-246	292	-93	-209	55	-171	32	65	13	-180	-72	-94	54	91	215	-101	47	53	-229	-249	-267	15	309	9	-297	361	398	333	-97	-357	173	-291	23	124	-231	264	37	-93 -> j_641
315	-263	121	90	158	80	-233	-190	-336	101	25	557	-218	66	-136	-31	315	-183	15	157	-116	62	-194	-286	221	92	-356	-191	480	206	-144	152	86	-241	182	-337	-187	206 -> j_804
-129	288	-75	-3	-53	89	313	-74	169	-68	-152	-330	66	18	165	109	-69	135	101	-64	-65	-293	377	165	-210	222	-84	-19	-182	67	-121	-8	25	-121	233	17	57	-88 -> j_804
-61	-137	277	-118	114	86	172	-310	-23	347	-133	-12	58	189	337	160	-154	-30	-31	138	-347	10	201	69	-103	234	-5	78	21	-435	3	-344	390	11	-251	6	-292	23 -> j_217
-6	93	69	-57	200	111	-348	19	-473	220	130	795	-65	-46	-125	-453	199	-298	-107	76	181	676	-112	-364	450	-413	-164	107	168	-203	35	336	4	206	23	168	-37	-38 -> j_125
53	-135	241	-33	49	72	96	-78	-58	379	-120	100	51	47	47	83	-95	-43	119	53	-102	104	-17	-103	157	156	3	99	-1	-96	-24	-89	219	-124	-35	-263	-58	54 -> j_217
-3	-2	-440	12	-287	53	110	143	477	-254	55	-661	86	-220	-284	79	-103	23	20	-1	397	-187	-138	216	-11	-368	304	64	-528	-46	-48	-124	-220	336	55	224	376	-112 -> j_246
-1	117	242	-90	258	82	-106	-206	-367	-7	-83	411	-56	162	15	-30	69	-54	-44	-164	-332	133	254	-279	66	438	-149	134	333	-38	-44	-100	127	-216	16	-73	-210	130 -> j_804
453	-397	-20	-9	-22	-277	-311	160	274	-441	180	67	-5	119	-141	-19	318	-184	-159	-137	-166	-54	-327	22	-127	226	543	121	220	-77	178	-355	-105	33	-329	-79	45	107 -> j_217
229	-453	-84	27	-110	51	-299	-184	-75	113	75	262	-180	-214	-700	-186	185	-351	143	174	229	287	-697	-301	436	-375	-9	96	-37	212	-141	28	-187	125	144	-108	51	112 -> j_602
-128	-56	7	14	98	82	-71	-245	-191	-42	-109	-30	-320	-158	-340	-168	351	-179	142	112	-37	223	-173	-301	88	30	-131	310	44	22	-562	55	-134	77	225	123	57	-151 -> j_602
229	-662	310	330	-111	53	79	-2	262	239	62	58	87	-1	-38	139	32	-72	244	323	-60	-288	-361	196	171	-8	46	-200	74	173	-103	-113	222	-269	-144	-385	-154	147 -> j_641
-102	136	223	108	101	28	210	-64	-15	220	-71	221	4	70	213	60	-54	20	54	-193	-165	31	429	-65	-39	461	-65	48	-92	-233	-64	-33	298	-276	68	-223	-96	56 -> j_246
61	-37	91	160	262	242	-215	230	-316	-14	-2	557	-129	-26	-12	-64	267	29	149	117	209	226	-29	-157	318	-397	-461	-343	593	305	-331	536	-58	-370	196	-247	-13	77 -> j_931
40	-21	191	-19	60	369	136	31	130	254	44	228	139	-21	277	55	-147	-72	121	372	198	99	195	147	260	-338	-289	-181	37	-155	48	175	230	3	-27	70	-73	-2 -> j_705
218	-193	-92	257	-27	-204	-85	-182	-255	170	-34	385	-209	-14	-345	-25	303	-158	1	-82	-136	53	-265	-366	111	447	-153	-102	43	161	-163	183	26	-353	342	-579	-10	224 -> j_705
-13	-100	99	62	-58	23	-111	-54	-158	101	226	389	237	55	37	-321	-134	-188	-43	118	45	-6	-200	199	211	-435	-30	-217	25	38	442	177	13	156	-110	299	-199	127 -> j_641
152	-298	-322	-32	-161	-430	-229	-72	134	-183	173	31	26	19	-336	-57	39	-182	-309	-266	-72	8	-357	-111	-70	200	538	122	-226	-270	268	-365	-47	164	-233	-59	84	175 -> j_277
-331	345	-50	-110	-162	-44	266	-347	44	-9	47	-204	238	34	88	-234	-297	-87	-100	-152	-130	-196	294	243	-177	111	120	107	-528	-216	291	-120	29	305	69	548	-91	-64 -> j_804
0	44	-65	51	-208	-107	87	-131	-129	279	-39	-50	-122	-63	-127	-271	203	-187	196	161	56	-123	-253	-115	14	51	-105	9	-128	281	-4	392	-219	-61	418	-46	69	-53 -> j_277
-363	304	-100	-52	-136	-1	209	-543	-50	-149	-23	-286	154	1	-95	-293	-156	-195	-45	-139	-196	-130	230	159	-204	100	-13	146	-525	-77	15	-159	-109	341	196	618	-170	-143 -> j_125
-109	197	-168	-264	13	-106	-6	131	173	-320	-29	-265	85	42	179	-38	56	71	-235	-101	-142	-18	215	87	-289	234	400	278	-124	-358	174	-325	-76	197	-271	344	142	-96 -> j_705
73	53	55	-179	-42	-99	49	293	248	150	18	43	175	81	348	18	-87	107	-83	106	-3	-29	92	128	-71	91	346	98	-31	-238	420	-109	157	32	-289	-21	56	-36 -> j_804
-58	-43	-157	211	-374	14	-46	-254	-154	274	269	275	15	-235	-472	-378	-57	-385	108	117	518	229	-411	-139	391	-552	-156	-84	-443	57	19	415	-142	288	391	119	105	-2 -> j_246
145	-221	120	210	-13	70	26	-184	52	59	68	243	-79	-39	-207	17	106	-194	143	18	35	7	-82	-100	184	94	-112	-2	-56	54	-238	44	108	-139	169	-207	-38	71 -> j_804
-344	142	28	145	120	-57	-98	-21	-350	33	95	542	75	-22	-123	-259	-50	-17	-120	-340	-6	384	40	-179	212	-89	117	60	-73	-276	3	99	144	-58	-62	12	-23	45 -> j_641
-57	62	118	168	-100	-72	407	-19	215	212	-132	-145	46	51	161	159	-60	31	213	-143	-81	-256	289	59	-121	534	-36	-35	-302	62	-155	95	169	-397	246	-439	-35	18 -> j_931
-58	-59	-274	-153	-111	-157	-157	288	293	-25	118	19	144	-181	-134	-108	-58	-44	-233	-47	295	392	-232	-39	121	-295	679	341	-414	-561	221	-254	23	387	-410	159	339	-107 -> j_705
352	-10	-64	-94	-88	-81	107	174	182	-148	-148	-375	-1	145	149	212	87	122	59	-48	-317	-641	91	184	-346	553	60	-124	226	486	278	-122	-204	-352	78	-268	-7	196 -> j_641
282	-295	116	-76	5	154	35	89	296	-36	-155	-335	22	67	47	296	45	67	100	150	-173	-289	31	94	-101	274	64	15	137	193	-62	-362	-20	-158	-164	-196	-21	63 -> j_125
217	-98	-160	-55	-178	-226	58	161	368	-233	-35	-408	48	72	109	73	165	24	-46	-21	-170	-399	-72	204	-340	392	408	116	-122	19	204	-237	-131	-32	-129	-42	129	18 -> j_705
-144	-52	309	274	129	-105	62	-289	-381	-71	-27	316	-131	134	-61	-97	233	-60	113	-282	-481	-124	190	-183	-60	653	-199	-34	230	176	-308	68	80	-463	186	-194	-259	140 -> j_30
-111	69	154	-11	173	-39	185	73	84	32	-207	-50	-119	81	294	160	133	150	31	-108	-297	65	397	-108	-170	602	213	297	43	-284	-212	-240	236	-296	-154	-240	16	-110 -> j_30
-178	410	-58	-294	56	317	242	424	129	362	-232	-270	66	-56	599	19	-164	337	86	350	277	153	392	146	-6	-411	-130	14	-40	-212	121	214	96	93	-29	141	200	-240 -> j_246
-70	-49	70	57	190	192	-278	190	-272	102	197	704	25	-76	-132	-216	-53	-67	-129	30	297	522	-131	-168	453	-629	-127	-167	230	-247	126	257	75	88	-160	68	74	-30 -> j_804
45	-27	-10	-185	-27	31	-137	-421	-272	-88	4	-20	-24	21	-326	-276	67	-302	10	33	-168	-107	-174	-87	34	-50	-172	45	72	258	-29	-40	-303	181	155	407	-210	118 -> j_931
28	-386	-130	181	-227	-270	-61	-45	204	-214	150	-199	65	-97	-423	-49	78	-113	29	-187	-9	-230	-436	73	-24	107	413	11	-255	121	-28	-161	-160	26	-28	-32	87	136 -> j_602
8	-362	137	139	-113	59	233	-85	200	712	-132	-42	40	-73	52	230	-174	13	137	338	129	153	-129	-62	213	1	10	16	-365	-250	-144	-94	379	-34	-79	-429	-30	-32 -> j_125
136	26	63	-122	-100	-31	237	71	238	46	-105	-497	54	154	398	-2	64	92	73	184	-267	-493	160	260	-343	374	103	30	13	82	247	-137	-61	-16	-11	121	-57	-31 -> j_246
-166	-98	328	64	80	151	195	-578	49	-101	-43	-196	-25	82	49	33	-3	-195	100	26	-367	-199	290	117	-139	378	-126	182	-78	-149	-350	-355	155	51	-6	318	-349	-42 -> j_602
166	-99	40	-186	-176	-175	14	-124	215	-70	83	-346	102	158	199	-182	68	-188	-61	232	-292	-459	-113	295	-328	183	185	34	-1	108	390	-181	-211	228	-131	469	-176	31 -> j_277
388	-231	-32	-190	276	14	-265	265	194	-384	-21	111	-108	210	241	304	247	89	-203	26	-201	-92	147	-37	-159	205	41	-125	682	-103	44	-291	40	-179	-368	-187	3	164 -> j_277
-262	170	363	-122	73	131	268	-218	-186	649	-226	167	127	46	271	10	-300	24	91	100	-261	178	373	-75	66	318	-152	203	-193	-324	11	-135	358	-159	-49	-54	-240	-2 -> j_705
-323	41	-79	127	-19	-68	-106	-73	-233	32	126	328	91	-94	-296	-306	-50	-135	-88	-210	107	297	-188	-79	214	-313	143	46	-230	-167	18	68	1	154	2	195	16	8 -> j_641
189	-359	324	191	-90	45	39	-346	33	178	187	344	79	47	-116	-61	9	-367	107	105	-91	-77	-57	-12	192	229	-96	-57	-118	13	8	-41	141	-61	32	-61	-276	156 -> j_125
322	-35	106	-159	233	19	-202	456	82	-88	-21	314	-87	154	415	89	269	51	-67	55	-61	23	135	-62	-32	149	77	-39	574	-10	218	98	47	-272	-250	-245	70	64 -> j_277
-365	146	-152	-75	-265	-172	59	-732	-332	142	2	-172	-36	-111	-414	-587	26	-353	-25	21	-216	-33	-259	-60	-109	78	94	382	-548	-38	-10	-85	-193	468	334	702	-99	-104 -> j_804
92	-68	201	-66	-49	324	142	34	-13	597	-73	77	1	-62	255	-135	56	-132	254	721	202	-7	-160	107	251	-473	-355	-123	105	161	58	354	58	70	139	76	-56	-109 -> j_641
-270	229	292	79	264	-220	85	-474	-278	-203	-24	666	-59	283	291	-204	149	36	-226	-404	-657	287	568	-344	-199	899	13	371	-124	-565	9	-180	393	-223	-183	-3	-338	-36 -> j_804
-25	311	-280	-256	73	226	56	578	174	42	-152	-124	-23	-89	367	30	26	280	-15	147	365	281	249	22	95	-414	118	65	37	-157	130	187	-17	20	-95	-24	405	-216 -> j_30
-102	-108	145	69	-177	-93	294	-301	36	510	-154	-186	86	-31	-142	40	-166	-71	166	27	-229	-188	-66	-16	-31	393	93	171	-414	33	-6	-224	159	-114	118	-160	-106	37 -> j_641
242	-344	425	55	172	338	-99	25	-36	28	72	353	76	154	306	12	62	-5	149	420	-96	-221	-41	240	188	-305	-380	-406	627	247	65	138	154	-211	-167	40	-293	164 -> j_804
-69	-236	-370	-63	-231	57	9	-459	72	-128	-107	-664	-205	-247	-572	-56	181	-171	92	256	111	-173	-467	-31	-37	-282	-45	82	-295	196	-414	-149	-304	387	301	342	136	-100 -> j_602
389	-54	-253	-175	93	164	-274	394	168	-445	5	-57	-102	-52	14	11	436	-5	-11	250	196	-83	-129	28	7	-307	-24	-115	485	273	-14	135	-350	27	18	93	276	-7 -> j_705
389	-263	86	-297	29	233	59	482	572	75	-142	-290	267	52	484	417	-203	213	33	389	125	-230	186	357	53	-143	202	-109	236	-68	347	-341	112	-87	-462	-153	93	85 -> j_705
-345	115	-31	-1	-128	70	263	-349	-91	365	-303	-394	-71	-238	-333	12	-109	-14	209	49	-48	95	-51	-199	15	137	-124	296	-538	38	-486	-76	-19	36	309	6	65	-127 -> j_705
97	-196	137	169	110	24	15	-295	-233	179	-104	231	-238	50	-124	88	248	-93	65	112	-234	25	-33	-247	54	384	-324	-41	185	-28	-377	9	157	-304	191	-355	-156	122 -> j_705
362	-66	-184	-128	121	349	-223	97	129	-631	79	-120	-128	-10	-68	25	329	-116	39	213	243	-233	6	131	54	-461	-316	-304	548	450	-155	180	-433	61	153	298	73	38 -> j_931
122	-47	159	90	0	61	-32	-529	-297	-121	185	298	-83	64	-185	-297	186	-439	99	85	-146	-143	-4	-32	100	62	-383	-137	171	266	-52	205	-175	43	327	346	-279	139 -> j_30
-262	114	-184	-46	-163	-287	116	-19	142	-27	-76	-334	91	-41	-65	-132	-33	6	-148	-250	-135	53	36	-6	-239	384	534	406	-564	-310	43	-312	-2	175	-118	145	148	-151 -> j_125
-77	-227	-111	206	-195	-216	7	-130	69	-263	74	-278	39	-32	-384	-101	127	-67	64	-267	-143	-308	-273	34	-152	193	240	2	-211	143	-181	-158	-193	-4	90	71	53	98 -> j_246
-177	44	-416	-136	-200	-266	-108	-256	-45	-133	63	-172	60	-91	-402	-220	-67	-91	-302	-232	-11	85	-262	-102	-71	-54	399	203	-500	-273	146	-305	-100	443	-48	290	120	-5 -> j_804
251	-248	268	-43	-14	44	139	0	177	241	-121	-105	112	110	184	205	-72	0	126	193	-252	-268	59	118	-33	410	-4	14	52	51	101	-239	166	-249	-128	-254	-144	168 -> j_705
-9	-92	43	-19	-155	-95	124	-315	-16	-3	-43	-285	-116	-14	-108	-174	193	-163	119	141	-217	-216	-113	-11	-157	286	52	169	-153	133	-80	-107	-136	69	148	163	-62	-81 -> j_30
-171	200	-109	-202	-210	-310	218	-182	101	-103	-34	-530	137	114	142	-184	-49	-30	-139	-190	-383	-314	125	195	-445	493	419	313	-408	-165	255	-314	-126	246	-30	424	-37	-69 -> j_217
-90	320	-144	7	263	-1	-313	313	-245	-147	76	839	-16	-46	-72	-139	115	-30	-198	-398	414	718	225	-392	398	-281	61	68	190	-333	-65	318	86	-100	-41	-235	250	-4 -> j_931
-230	22	-262	27	5	254	-93	314	16	-84	-16	5	14	-277	-245	-11	-23	113	60	15	525	398	-175	-48	352	-861	-17	-77	-59	-62	-343	268	-81	109	38	73	394	-170 -> j_217
-100	159	140	-112	-26	-173	163	-366	-237	269	-15	171	138	275	326	-189	-179	-14	-166	-35	-422	-173	226	53	-178	451	-73	-63	-38	-141	457	-81	183	19	11	130	-350	152 -> j_804
-121	-148	-53	17	-171	43	131	-58	230	-69	-3	-456	157	-68	-17	-34	-76	78	96	112	8	-335	-122	321	-84	-165	154	-102	-180	144	19	-102	-84	105	-15	260	18	0 -> j_602
-410	60	158	169	28	-29	278	-146	-106	85	-108	-48	63	28	87	-23	-102	125	86	-237	-297	-40	262	5	-63	404	111	118	-243	-156	-210	-107	212	-266	-22	-76	-89	-32 -> j_30
-76	24	55	109	64	-9	-86	-79	-325	-162	90	270	34	78	-28	-212	86	-71	-1	-147	-124	5	-23	-20	75	-60	-174	-139	257	145	-64	254	-78	-105	125	122	-90	88 -> j_217
213	-136	207	-231	4	67	46	-48	124	36	-69	-141	121	177	211	70	-87	-27	38	177	-248	-304	76	157	-98	195	-16	-76	196	149	242	-205	-33	-93	-179	56	-261	152 -> j_931
26	122	89	2	42	-7	164	-24	78	-31	-36	74	71	122	235	36	-17	-30	22	-106	-108	-173	351	99	-94	299	-115	-119	19	49	64	97	69	-223	96	-45	-122	80 -> j_931
-78	101	80	-47	494	429	-311	272	-248	-397	-34	612	-80	9	170	58	220	132	-85	-11	43	440	318	-178	235	-369	-340	-172	731	-108	-318	193	74	-224	-192	76	32	19 -> j_705
-436	459	-100	-24	-87	-174	160	-160	-373	459	-146	213	83	-109	-212	-220	-217	-64	-59	-392	-18	376	158	-339	117	279	140	296	-559	-243	48	100	136	-54	248	-114	81	-26 -> j_641
-312	-52	189	228	45	-3	137	-164	-178	195	-59	199	18	-10	-66	-70	-52	4	123	-139	-146	141	76	-82	108	151	-15	63	-146	-130	-267	-1	222	-208	9	-131	-75	7 -> j_30
-75	-335	-17	-49	-208	-14	171	-330	252	294	-23	-391	96	-43	-89	78	-158	-107	-8	312	-62	-141	-230	156	-32	-95	220	150	-419	-309	-11	-473	195	337	-205	179	-109	-49 -> j_641
-377	-127	27	94	-53	-307	15	-697	-305	129	-7	-32	-111	1	-387	-226	21	-271	-151	-279	-411	147	-107	-301	-127	541	188	400	-435	-407	-338	-456	138	181	52	131	-223	0 -> j_277
-419	190	-183	2	-183	35	320	10	129	97	-133	-584	173	-105	55	-69	-259	225	126	-58	35	-185	75	238	-170	-188	109	14	-463	-38	-72	-20	-43	118	98	279	122	-139 -> j_246
